Here is a tiny trained network, its code and every weight. The questions are about switching its units off for an input and a target symbol, where a switched-off unit gives its printed mean instead of its output.

import numpy as np


def w(rows, s, z=0):
    codes = np.array(rows[::2]) - 128.0
    scale = np.full(codes.shape[1], s)
    scale[-1] = z or s
    return codes * scale


def f(y):
    return y / 2 * (1 + np.tanh(0.7978845608 * (y + 0.044715 * y**3)))


def softmax(a):
    e = np.exp(a - a.max(-1, keepdims=True))
    return e / e.sum(-1, keepdims=True)


def log_softmax(a):
    a = a - a.max(-1, keepdims=True)
    return a - np.log(np.exp(a).sum(-1, keepdims=True))


def net(x, mask):
    ids = ['αβδεηθλμξπστφψω'.index(c) for c in x.split()]
    T = len(ids)
    res = E[ids] + P[:T]
    r = res
    for j in range(2):
        rows = slice(2 * j, 2 * j + 2)
        q, k, v = (r @ M[0][rows].T for M in (Q, K, V))
        z = softmax(np.where(np.tri(T) > 0, q @ k.T / 2**0.5, -1e9)) @ v
        o = O[0][rows]
        res = res + np.where(mask[j], z, o[:, -1]) @ o[:, :-1]
    y = f(res @ A[0][:, :-1].T + A[0][:, -1])
    res = res + np.where(mask[2:14], y, B[0][:, -1]) @ B[0][:, :-1]
    return log_softmax(res[-1] @ U[:, :-1].T + U[:, -1])


Q, K, V, O, A, B = {}, {}, {}, {}, {}, {}
E = w([
[152,93,70,89],'α',
[166,147,81,120],'β',
[162,124,78,112],'δ',
[171,74,167,45],'ε',
[108,119,170,198],'η',
[118,51,249,129],'θ',
[217,131,80,98],'λ',
[109,122,108,157],'μ',
[25,83,95,232],'ξ',
[46,171,66,188],'π',
[30,63,36,114],'σ',
[155,199,66,91],'τ',
[93,218,69,129],'φ',
[54,190,191,86],'ψ',
[192,142,69,216],'ω',
],0.012)
P = w([
[117,2,243,119],'0',
[120,55,202,98],'1',
[124,106,185,113],'2',
[140,128,170,87],'3',
[150,130,170,100],'4',
[127,138,164,111],'5',
[133,130,175,114],'6',
[121,117,164,117],'7',
[134,159,170,136],'8',
[130,177,156,122],'9',
[126,156,156,120],'10',
[112,175,152,134],'11',
[126,173,162,121],'12',
[114,138,151,135],'13',
],0.0032)
Q[0] = w([
[182,160,167,103],'head 1',
[121,218,254,164],'head 1',
[44,102,57,191],'head 2',
[118,175,202,137],'head 2',
],0.0075)
K[0] = w([
[127,87,116,199],'head 1',
[254,96,98,94],'head 1',
[124,180,83,116],'head 2',
[159,65,139,180],'head 2',
],0.0098)
V[0] = w([
[110,254,129,42],'head 1',
[207,161,192,14],'head 1',
[49,162,92,39],'head 2',
[50,189,240,85],'head 2',
],0.0065)
O[0] = w([
[111,219,182,72,25],'head 1',
[124,44,188,122,6],'head 1',
[79,253,55,78,147],'head 2',
[105,209,223,16,91],'head 2',
],0.0069,0.0016)
A[0] = w([
[222,140,175,34,152],'neuron 1',
[138,115,251,13,58],'neuron 2',
[211,97,75,95,176],'neuron 3',
[242,143,51,20,145],'neuron 4',
[159,235,167,166,168],'neuron 5',
[33,101,254,228,234],'neuron 6',
[231,151,50,50,12],'neuron 7',
[109,127,43,177,182],'neuron 8',
[157,235,223,132,145],'neuron 9',
[19,242,178,123,186],'neuron 10',
[201,48,184,237,255],'neuron 11',
[200,82,56,54,104],'neuron 12',
],0.0069,0.0049)
B[0] = w([
[41,134,22,142,157],'neuron 1',
[131,126,10,237,147],'neuron 2',
[72,84,198,156,178],'neuron 3',
[38,210,198,133,189],'neuron 4',
[236,78,190,85,153],'neuron 5',
[35,208,131,52,253],'neuron 6',
[8,110,146,140,136],'neuron 7',
[218,145,69,206,220],'neuron 8',
[181,33,171,72,146],'neuron 9',
[210,88,84,47,197],'neuron 10',
[116,125,254,201,246],'neuron 11',
[15,62,163,142,151],'neuron 12',
],0.0065,0.0055)
U = w([
[132,77,127,116,40],'α',
[136,193,90,137,101],'β',
[138,102,136,115,3],'δ',
[168,153,91,101,232],'ε',
[64,165,114,5,231],'η',
[113,73,29,138,172],'θ',
[197,131,139,176,252],'λ',
[137,85,134,125,34],'μ',
[132,59,122,110,20],'ξ',
[104,198,159,103,255],'π',
[126,77,121,110,43],'σ',
[144,124,159,130,76],'τ',
[121,98,255,108,132],'φ',
[104,60,119,111,11],'ψ',
[67,187,107,196,130],'ω',
],0.0091,0.0044)

Each question gives the input, a string of symbols that net reads in full, and the target symbol t.
The units are the heads (2 rows each of Q, K, V and O) and the neurons (one row each of A and B). Each row of codes is followed by its name. A weight is (code - 128) times the scale printed after its matrix; where a second scale follows, it is the last column's (O, A, B and U).
mask holds one flag per unit, heads first, then neurons. A switched-off unit (its flag False) gives its mean, the last column of its rows in O or B, instead of its output. The means were averaged over made-up inputs and are rounded, as every weight is.
A unit's drop is (log p(t) with every unit on - log p(t) with that unit switched off) / (log p(t) with every unit on - log p(t) with every unit switched off).
The circuit of an input: a set's keep is (log p(t) with only the set's units on - log p(t) with every unit switched off) / (log p(t) with every unit on - log p(t) with every unit switched off). Starting from the 12 units with the biggest drops (on a tie, the unit counted first), units are removed one at a time, each time the one whose removal leaves the highest keep (on an exact tie, the one counted first), for as long as the keep stays at least 0.8.
units of the circuit, in order: the units of the circuit, biggest drop first
top k neurons: the k neurons with the biggest drops, biggest first
which heads matter: for each layer, one digit per head in row order, 1 if its drop is at least 0.15 and else 0, layers parted by /
drop when u is switched off: that unit's drop, to one decimal
input ξ ε σ, target θ: units of the circuit, in order : head 1; neuron 11; neuron 8
input λ ψ θ ψ η σ, target η: units of the circuit, in order : head 2; neuron 11
input ψ ξ ψ π, target η: units of the circuit, in order : head 2; neuron 10
input τ μ ψ δ ψ ψ λ ψ μ, target η: units of the circuit, in order : head 2; head 1; neuron 11
input φ σ ψ λ, target η: units of the circuit, in order : head 2; neuron 11; neuron 4
input ξ ε η, target φ: which heads matter : 11
input ξ ψ μ φ ψ λ ε ω λ λ η, target φ: which heads matter : 10
input λ ω ω, target λ: which heads matter : 01
input ψ ψ α, target η: top neuron : neuron 8
input π ψ α τ, target η: top 3 neurons : neuron 11; neuron 4; neuron 8
input ω ψ ψ δ, target η: drop when neuron 8 is switched off : 0.3
input λ ψ φ ψ ψ ξ τ η λ ψ τ, target η: drop when neuron 8 is switched off : 0.2
input θ ψ β λ ψ φ δ λ ψ, target η: drop when neuron 8 is switched off : 0.2
input μ ψ σ, target η: drop when neuron 11 is switched off : 0.2
input μ θ τ ψ ξ, target η: top neuron : neuron 6
input θ η λ, target φ: top 2 neurons : neuron 11; neuron 3
